B:
0: [ 145  -73   16 -113 -124  -32 -104  169   41   34   18 -174  -15  159
 -130  -62   39    0  -74]
1: [  62   92 -315 -225  -21   96   75  109   41  -45   22 -209  166   42
  -96 -107   86   77   -6]
2: [ 140   -7    7  -66 -129  248  274   41   42  -56  288  -57 -186   68
 -165   73  -41   90 -238]
3: [ 110 -109  -35  -21  -82   51  -13   61   65   33   27  -73  -17  118
 -105  -83    5   13  -17]
4: [ 127   73 -126 -158  -69  119  110  162   31   -8   71 -103   12   97
 -164  -74   18   67 -152]
5: [ 113   42    7   77  -22  -38  113  -55  -16  -31 -116  203  -18  -45
   20 -120  -13  -41   13]
6: [  40  -47 -231 -234  -51  -13  -53  239   16   41  -38 -220  202   91
  -20  -94   22  130  -35]
7: [  24  -47  -68 -131  -76  -76  132    4  -92  -89   71  -31   61 -111
  211  102  -24  119  -24]
8: [ 101   22  -14  185   29 -186  -34 -279    3  -71 -272  253   44  -98
  116 -206   77 -202  305]
9: [  73   56 -294  -96   47  -61 -136  183   57   83 -322  -39  286  102
  -97 -335   64   -4  105]
10: [  80 -188   68   25  -98 -135 -100  -21    2   13  -44  -12  -10   43
   87  -28    4  -27   90]
11: [ 158   41   23  181    2 -115  -58 -218   57  -42 -220  198  -32    3
  -49 -232   99 -232  226]
12: [  48 -157   12   54  -71 -179  -87 -207   -4  -68  -50  -10   23  -52
  184   -4   63  -98  254]
13: [103  14   9   4 -64  16 173 -34 -28 -59  35 104 -58 -43  37 -10 -33  32
 -66]
14: [ 204  304 -181 -157   10  126  164  320   27   34 -145   58   76  108
 -299 -271   13   55 -273]
15: [ -25 -340 -101 -145 -139  -85 -166   18   32   11  121 -324  109   78
  145   92   31   87  155]
16: [  70  -32  -56 -153  -80   -6  123  218  -62   18   23  -13   59    1
   58    6  -81  175 -192]
17: [ 235   59   26   -9  -77  140   11  251  110  101  -50    9 -102  244
 -376 -230    0  -28 -229]
18: [  41   71 -175  -28    2   56  245  -65  -40  -81  -19  126   74 -121
   93  -58  -32   73   -5]
19: [  78 -161  -47   34 -108   89    6 -230  106  -79  188 -165  -99   72
  -68   18   88  -85  173]
20: [  99 -140   34  113  -61 -149 -169 -163   62  -10 -122   11   -7   56
   22 -131   87 -171  254]
21: [ 104 -224  148   55 -152  -62  -54  -87   31  -19  113  -58 -138   68
   41   61    2  -46   55]
22: [   5 -213 -190 -131  -73  -79 -191   49   59   34  -31 -269  180  105
   43  -71   70   29  184]
23: [ 195  223  -37   48    1  151  270   78   16  -11  -86  259  -86   21
 -208 -207  -45   -5 -212]
24: [ -15 -144 -164 -104  -62 -108  -36 -120  -13  -83   29 -159  136  -58
  203   32   65   24  213]
25: [ 95 -54 -51 -82 -80   6  19 121  11  17   7 -57  27  72 -41 -57  -8  57
 -71]
26: [ 123  -73   19   16  -71  -31  -35   68   37   34  -65   19  -18   97
  -75 -119    3  -23  -13]
27: [ -75 -303  -71 -111 -161  -55   83 -300  -43 -185  347 -266   -6 -140
  355  316   33   74  223]
28: [129  34   5  14 -62  34 147 -71  10 -75  38  71 -83 -15 -33 -40  15 -30
 -33]
29: [  52 -422  149 -104 -215 -123 -218  231   10  119  125 -254  -33  190
   70  121  -75  133  -76]
30: [ 121   63 -115  -48   37 -188 -140  345  -23  158 -456  161  242   91
  -38 -350  -37   33  -55]
31: [  54 -270   -5 -104 -156  -41 -137   70   48   24  130 -265    3  137
   12   51   18   47   39]
32: [ -38 -199 -108 -147 -104 -150  -31 -129  -53 -115  118 -211  107 -101
  291  158   51   59  200]
33: [104  35  22  47 -35 -67 141 -62 -49 -59 -76 187 -28 -84  89 -57 -23 -14
  -3]
34: [ 240  148   62  -62  -68   24   51  286   20   59 -101   83  -67  146
 -254 -182  -18   -5 -274]
35: [ 108 -177  -22    3 -111  106  -43   16  117   35  102 -144  -72  178
 -166  -65   26  -14   12]
36: [ 232  294   53  124   -2   52  254 -162   10 -128  -75  301 -167  -60
 -157 -172   59 -175  -57]
37: [ -25 -200 -176  -73  -43 -115  -88   -4   -7   11  -75 -106  196  -12
  193  -39    8   71  183]
38: [  -7 -423  -34  -13 -144  -70 -223 -108   83   27  119 -283   31  121
   95   53   43   -4  251]
39: [  13  -48 -299 -227  -53   98   57  144   37   -7   69 -240  179   62
  -30  -47   28  149  -15]
40: [  20 -329  -21 -146 -156   47  -29  291   16  120  152 -205   29  159
   27   78 -126  241 -172]
41: [ 262  470 -117   88   90  176  325    9   42  -59 -238  378  -55  -13
 -329 -377   42 -134 -164]
42: [ 170   19  105   28  -67  -53   41  182  -21   61 -133  175  -54   69
  -72 -134  -69   16 -173]
43: [  78 -106 -105 -101  -64    8  -56  242   35   97  -78  -84  110  140
  -77 -131  -31  102  -76]
44: [  45   77 -277 -158   -2   38   99   62    2  -39  -53  -72  181  -19
    3 -113   43   76   25]
45: [  52  146 -110  -34   -3  -34  286 -168  -98 -170   -7  167   39 -220
  192   11    4   22   32]
46: [ 128 -205  -40   -6 -101  111 -146  173  153  138    2 -163  -22  287
 -273 -175   14    3  -34]
47: [ 113 -134  -16  -43  -95   10  -92  178   66   94  -38  -81   14  176
 -126 -119  -16   33  -59]
48: [  85 -162   16   38  -69 -132 -149  -23   35   30 -102  -27   30   72
   30  -99   38  -63  141]
49: [   8 -154 -296 -268  -85  195   61  289   57   72  152 -315  159  150
  -89  -16  -46  268 -148]
50: [ 175  152  -88  137    3  172  172 -233  115  -91  -25  142 -107   28
 -232 -211  101 -177   89]
51: [ 108 -161  -65  -15  -59  -53 -209  176   98  128 -163  -94   95  208
 -138 -216   21  -17   53]
52: [ -44 -260 -183 -182  -99  -32  -44   68   -2    9   98 -252  162   22
  178   70  -16  159   82]
53: [ 207  168  -11  -64    7 -192 -135  403  -23  142 -437  168  150  128
 -147 -357  -12  -16 -163]
54: [ 126  192 -277 -151   27  118  112  262   48   48 -158    4  165   92
 -213 -271   15   80 -142]
55: [ 116   79  -86   51  -30   53  130 -268   54 -140   51   28  -63  -45
  -46  -65  112 -137  157]
56: [ -12 -371  -47 -115 -152  -92 -186    3   41   15  136 -319   58  101
  128   95   33   60  160]
57: [  76 -260   78   48 -115 -186 -231  -71   40   21  -60  -88    1   86
   83  -36   52  -92  207]
58: [  82 -235   82  135  -80 -150 -177 -127   54   34 -106   24  -27   78
   52  -94   32 -124  216]
59: [ 176  271  -50  -14   12   46  266   83  -47  -55 -124  259  -20  -57
  -91 -167  -25    8 -187]
60: [  58 -144 -176 -110  -73   31 -138   48  109   28   16 -270  107  158
 -103 -103   91   -3  123]
61: [ 135  316 -114  -70   18  -49  272  -80  -90 -174  -82  175   38 -186
   70  -77   53  -39  -40]
62: [   3 -267 -131 -128 -108  -73 -173   22   47   10   55 -290  119   98
   75   10   60   43  160]
63: [  33   90 -235  -59   14 -112   40 -198  -12 -138 -111  -20  161 -124
  134  -99  128  -81  250]
64: [ -31 -674   -1  -72 -203  -65 -447  185  141  219  104 -453   82  339
   11   28  -27  115  167]
65: [  79  182  -55   40   22 -114  266 -171 -122 -154 -129  305   37 -249
  219  -46   -6  -24   44]
66: [  21 -357 -167 -224 -141  -42 -353  287  118  149   23 -473  185  293
  -87  -70   52  101   74]
67: [ 105  111  -79  -46  -41   46  219  -57  -29 -108   44   73  -19  -77
   14  -26   11   17  -52]
68: [ 107  254 -151  -80    2   76  343  -51  -59 -150   11  143   16 -146
   16  -54   12   37  -98]
69: [ 215  211    6  -12  -34  102  186  137   24   -9  -59  155  -88   69
 -238 -180  -11  -24 -225]
70: [ 184  159  -12  -36  -35   27  120  164    3    5 -109  131  -24   52
 -153 -171  -11    2 -182]
71: [  85  -18  -47    1  -30   62  181  137  -26   43  -59  170   18   -3
    3  -98 -118  133 -157]

[ -89 -201   -1  164 -412 -372  -46  257 -168    8  114 -305  320 -199
  132   36  136  -16  312   35  164  -59   37   37   92  -87]
62
[ 222 -170  -86  271  -22  109  -57 -455  203   29   -1  -15 -398  -92
 -164  216 -264 -134   39 -110  -71  -91  -48  -11   36  117]
40
[-241   60 -147  264 -259  119 -152   79  112 -376 -188 -194   28   21
  214 -117  204  100  -22 -262  218   16  -29  -63  211  -15]
50
[-234  578   -9  238  245   54  235 -179  373 -233 -398  443 -585  399
  -22  261 -112   39 -355 -326  262 -193  184  108 -249   49]
14
[ 155   96  218  -93  199  -30  256 -289  -57  419  351  422   -3 -123
  -25  -50 -295    6   -1  220 -174  -79  169  168 -278 -212]
61
[-496  106  -86  168 -200  -91  -11  237  147 -293   12 -161   33  274
  340  445  139  187 -292 -449  358   81 -175  -20  185 -102]
60
[-185 -163    0   53 -125   68   47  -85   65   90  400 -138  127   76
  286  349  -91  219 -140 -250   74  202 -254  -14  231 -195]
56
[ 278  -96   81  122 -256 -190  -60    4 -266  113    2  -10  281 -501
  -90 -628   67 -162  515  417  -97 -208  343   79 -145  -60]
5
[ -52  -13  -41  143 -222  -27 -161   53  -58 -198  -55  -71  130 -226
   88 -273  136  -50  106   19   51  -93   96  -17   26  -55]
26
[ 167 -101   31   66   46   79   14 -341   50  162  224  131 -137 -161
  -55   58 -237  -65  -15   37 -137  -46    1   31  -60  -58]
67
[-172  -50  -68  163  -76  191   23 -174  171  -55  168  -83  -57  132
  226  259  -73  189 -162 -311   98  146 -186  -22  222 -101]
31
[ 329 -148 -103  599 -407 -607   50  -53   52   20 -504 -304 -353 -162
 -417  155  -54 -360  716  121  244 -439  356  104 -118  335]
49
[-229  -44 -210  317 -256  189 -191  -51  221 -401 -159 -263 -129   89
  187  128  124   81 -122 -402  210   59 -176 -105  305   49]
35
[  -5  317   20  372 -216 -538  150  201   -3 -134 -545   72 -172  -32
 -191 -106  112 -212  402  120  327 -440  497  171 -310  157]
54
[ 120   14   54   30  213  351  133 -528  181  212  287  278 -232   24
   45   71 -327  100 -187  -84 -171   86  -68   44   -7 -124]
13
[-318  576    1  107  272  304  130 -175  326 -306 -259  475 -400  328
  140   29  -32  142 -503 -343  172  -69  105   54 -146  -59]
41
[ 143 -284   29  249 -450 -391   61  117 -203  231  112 -353  321 -273
   16 -107   53  -30  613  203  107  -91  143   82   92  -44]
15
[  26  178   33  295 -176 -243  150   34   13   -9 -269   37  -68  -34
  -62 -156   46  -54  321   69  200 -228  316  126 -130   41]
43
[ 584 -346  159  121 -197 -349  102 -266 -279  546  257   -6  153 -570
 -307 -333 -245 -269  710  569 -259 -249  322  150 -224  -26]
7
[-171 -155 -150  433 -603 -236  -83  306  -43 -245 -227 -566  282  -56
  215 -122  341   97  479 -150  367   -2   53  -24  332   28]
64
[ 154 -255   69  134 -201 -344   88  -81 -100  308  273 -116   82 -199
  -56  225 -177  -94  294  128  -11  -94   40   91  -47  -60]
52
[-186  149 -214  563 -491 -135 -104  242  121 -505 -653 -374  -47   36
   77 -272  387    6  381 -207  448 -166  220  -18  207  185]
46
[ 108    3  284 -382  429  258  220 -477  -41  538  823  595   54 -128
  123  100 -473  119 -420  148 -404  123 -100  111 -238 -405]
65
[-299  -21  169 -313 -152  -80 -106  348 -371   17  548   91  747 -324
  440 -356  189  156 -160  162  -71  106  -14   26  -37 -450]
8
[-245    2  -19   62  -34  245   46 -125  138  -37  268  -16   48  139
  307  195  -39  256 -265 -298   72  201 -212  -21  219 -195]
55
[-548  713  258 -288  400   -2  320  164   61  -28  185  751   33  333
  353  137  -37  254 -710 -169  149  -24  132  173 -404 -391]
30
[ 174  102   -4  256 -173 -144  -83  -44  -60 -144 -319   77  -70 -307
 -176 -465   83 -225  340  213   23 -314  367   57 -186   87]
70
[-394  196  -54  159 -294 -187 -102  389  -41 -392 -202 -105  214   -3
  268 -120  321   58  -29 -155  313  -99   97    4   31  -84]
51
[ 326 -114 -211  482   25  438  -20 -745  437  -62 -234  -57 -696   72
 -222  150 -299  -47   79 -282  -40  -26  -67  -54  208  255]
2
